[[111 110 146 145 144]
 [150 142 127 112 115]
 [142 123 139 132 112]]
=>
[[142 123 139 132 112]
 [150 142 127 112 115]
 [111 110 146 145 144]]

[[132 117 139 121 125 127 122 124 110 115]
 [140 116 137 121 123 132 118 127 120 115]
 [118 124 132 127 132 112 131 123 110 130]
 [119 124 133 127 132 112 131 125 109 129]
 [146 117 134 123 120 132 121 135 141 121]
 [119 125 129 128 134 113 135 126 119 134]
 [136 122 135 123 123 139 119 125 120 115]
 [120 130 129 127 129 128 127 121 109 124]
 [140 112 133 123 125 113 130 141 150 131]]
=>
[[140 112 133 123 125 113 130 141 150 131]
 [120 130 129 127 129 128 127 121 109 124]
 [136 122 135 123 123 139 119 125 120 115]
 [119 125 129 128 134 113 135 126 119 134]
 [146 117 134 123 120 132 121 135 141 121]
 [119 124 133 127 132 112 131 125 109 129]
 [118 124 132 127 132 112 131 123 110 130]
 [140 116 137 121 123 132 118 127 120 115]
 [132 117 139 121 125 127 122 124 110 115]]

[[147 153]
 [154 157]]
=>
[[154 157]
 [147 153]]

[[143 143 131 104 136 142 108]
 [142 143 130 105 135 142 108]
 [140 143 130 109 134 140 112]
 [142 145 131 106 135 141 109]]
=>
[[142 145 131 106 135 141 109]
 [140 143 130 109 134 140 112]
 [142 143 130 105 135 142 108]
 [143 143 131 104 136 142 108]]

[[118 141 141]
 [133 123 121]
 [144 108 105]
 [113 146 148]
 [113 147 150]
 [120 138 139]
 [140 113 112]
 [136 118 118]]
=>
[[136 118 118]
 [140 113 112]
 [120 138 139]
 [113 147 150]
 [113 146 148]
 [144 108 105]
 [133 123 121]
 [118 141 141]]

[[128 138 147 130 108 135 143 112]
 [131 124 153 136 131 121 129 146]
 [131 115 128 134 145 121 119 151]
 [133 113 149 134 149 114 111 147]
 [130 124 151 139 142 115 127 152]]
=>
[[130 124 151 139 142 115 127 152]
 [133 113 149 134 149 114 111 147]
 [131 115 128 134 145 121 119 151]
 [131 124 153 136 131 121 129 146]
 [128 138 147 130 108 135 143 112]]

[[147 143 143 109 143 133 120 109 144]
 [108 124 117 149 107 112 123 150 122]
 [153 123 138 101 156 154 142 100 128]
 [148 114 132 107 152 157 149 105 118]
 [138 102 122 118 143 155 156 116 106]
 [104 122 113 154 103 111 124 155 119]
 [145 146 143 111 139 130 116 112 146]
 [130 108 121 126 134 144 149 125 110]
 [118 150 132 138 114 104 103 140 147]
 [145 108 128 111 149 157 154 109 112]]
=>
[[145 108 128 111 149 157 154 109 112]
 [118 150 132 138 114 104 103 140 147]
 [130 108 121 126 134 144 149 125 110]
 [145 146 143 111 139 130 116 112 146]
 [104 122 113 154 103 111 124 155 119]
 [138 102 122 118 143 155 156 116 106]
 [148 114 132 107 152 157 149 105 118]
 [153 123 138 101 156 154 142 100 128]
 [108 124 117 149 107 112 123 150 122]
 [147 143 143 109 143 133 120 109 144]]

[[117 127 102 142]
 [117 127 102 142]
 [115 123 101 139]
 [115 126 102 142]
 [120 130 101 142]]
=>
[[120 130 101 142]
 [115 126 102 142]
 [115 123 101 139]
 [117 127 102 142]
 [117 127 102 142]]
---
[[106 133 119 149 106 106 112 153]
 [131 105 120 121 143 148 155 118]]
=>
[[131 105 120 121 143 148 155 118]
 [106 133 119 149 106 106 112 153]]

[[128 124 118 125 124 122 138 131 126 126 127 129 134]
 [128 137 121 134 128 132 116 103 128 129 130 133 128]
 [149 124 129 138 128 126 131 105 126 124 128 135 126]
 [130 128 121 124 130 122 124 126 127 130 123 130 123]
 [130 132 127 127 128 129 147 137 129 127 133 128 128]
 [137 128 128 119 130 133 127 122 130 126 135 131 127]
 [132 123 130 128 127 130 137 129 129 127 126 135 130]]
=>
[[132 123 130 128 127 130 137 129 129 127 126 135 130]
 [128 124 118 125 124 122 138 131 126 126 127 129 134]
 [128 137 121 134 128 132 116 103 128 129 130 133 128]
 [149 124 129 138 128 126 131 105 126 124 128 135 126]
 [130 128 121 124 130 122 124 126 127 130 123 130 123]
 [130 132 127 127 128 129 147 137 129 127 133 128 128]
 [137 128 128 119 130 133 127 122 130 126 135 131 127]]

[[118 121 146]
 [124 143 119]
 [115 149 124]
 [145 115 120]
 [105 140 143]]
=>
[[105 140 143]
 [118 121 146]
 [124 143 119]
 [115 149 124]
 [145 115 120]]

[[107 138]
 [149 118]
 [100 133]
 [100 122]
 [107 108]
 [155 119]]
=>
[[155 119]
 [107 138]
 [149 118]
 [100 133]
 [100 122]
 [107 108]]

[[139 116 112 140 106]
 [115 142 125 116 145]
 [139 107 138 141 106]
 [131 108 144 133 108]
 [118 109 151 118 115]
 [114 146 126 113 150]
 [136 116 106 143 111]
 [116 115 145 116 123]
 [136 147 108 137 142]]
=>
[[136 147 108 137 142]
 [139 116 112 140 106]
 [115 142 125 116 145]
 [139 107 138 141 106]
 [131 108 144 133 108]
 [118 109 151 118 115]
 [114 146 126 113 150]
 [136 116 106 143 111]
 [116 115 145 116 123]]

[[126 129 130 114 131]
 [131 130 121 126 127]
 [130 131 138 142 128]
 [127 130 150 131 130]
 [130 135 123 132 133]
 [129 131 143 115 132]
 [130 119 121 127 122]
 [130 129 130 116 128]
 [134 122 129 114 123]
 [123 123 140 110 129]
 [133 131 134 132 125]
 [123 127 127 145 137]]
=>
[[123 127 127 145 137]
 [126 129 130 114 131]
 [131 130 121 126 127]
 [130 131 138 142 128]
 [127 130 150 131 130]
 [130 135 123 132 133]
 [129 131 143 115 132]
 [130 119 121 127 122]
 [130 129 130 116 128]
 [134 122 129 114 123]
 [123 123 140 110 129]
 [133 131 134 132 125]]

[[131 117 112 139 117 135 127]
 [156 154 101 111 154 103 156]
 [119 139 147 112 141 117 131]
 [128 117 104 143 113 139 124]
 [139 146 134 115 140 115 142]]
=>
[[139 146 134 115 140 115 142]
 [131 117 112 139 117 135 127]
 [156 154 101 111 154 103 156]
 [119 139 147 112 141 117 131]
 [128 117 104 143 113 139 124]]
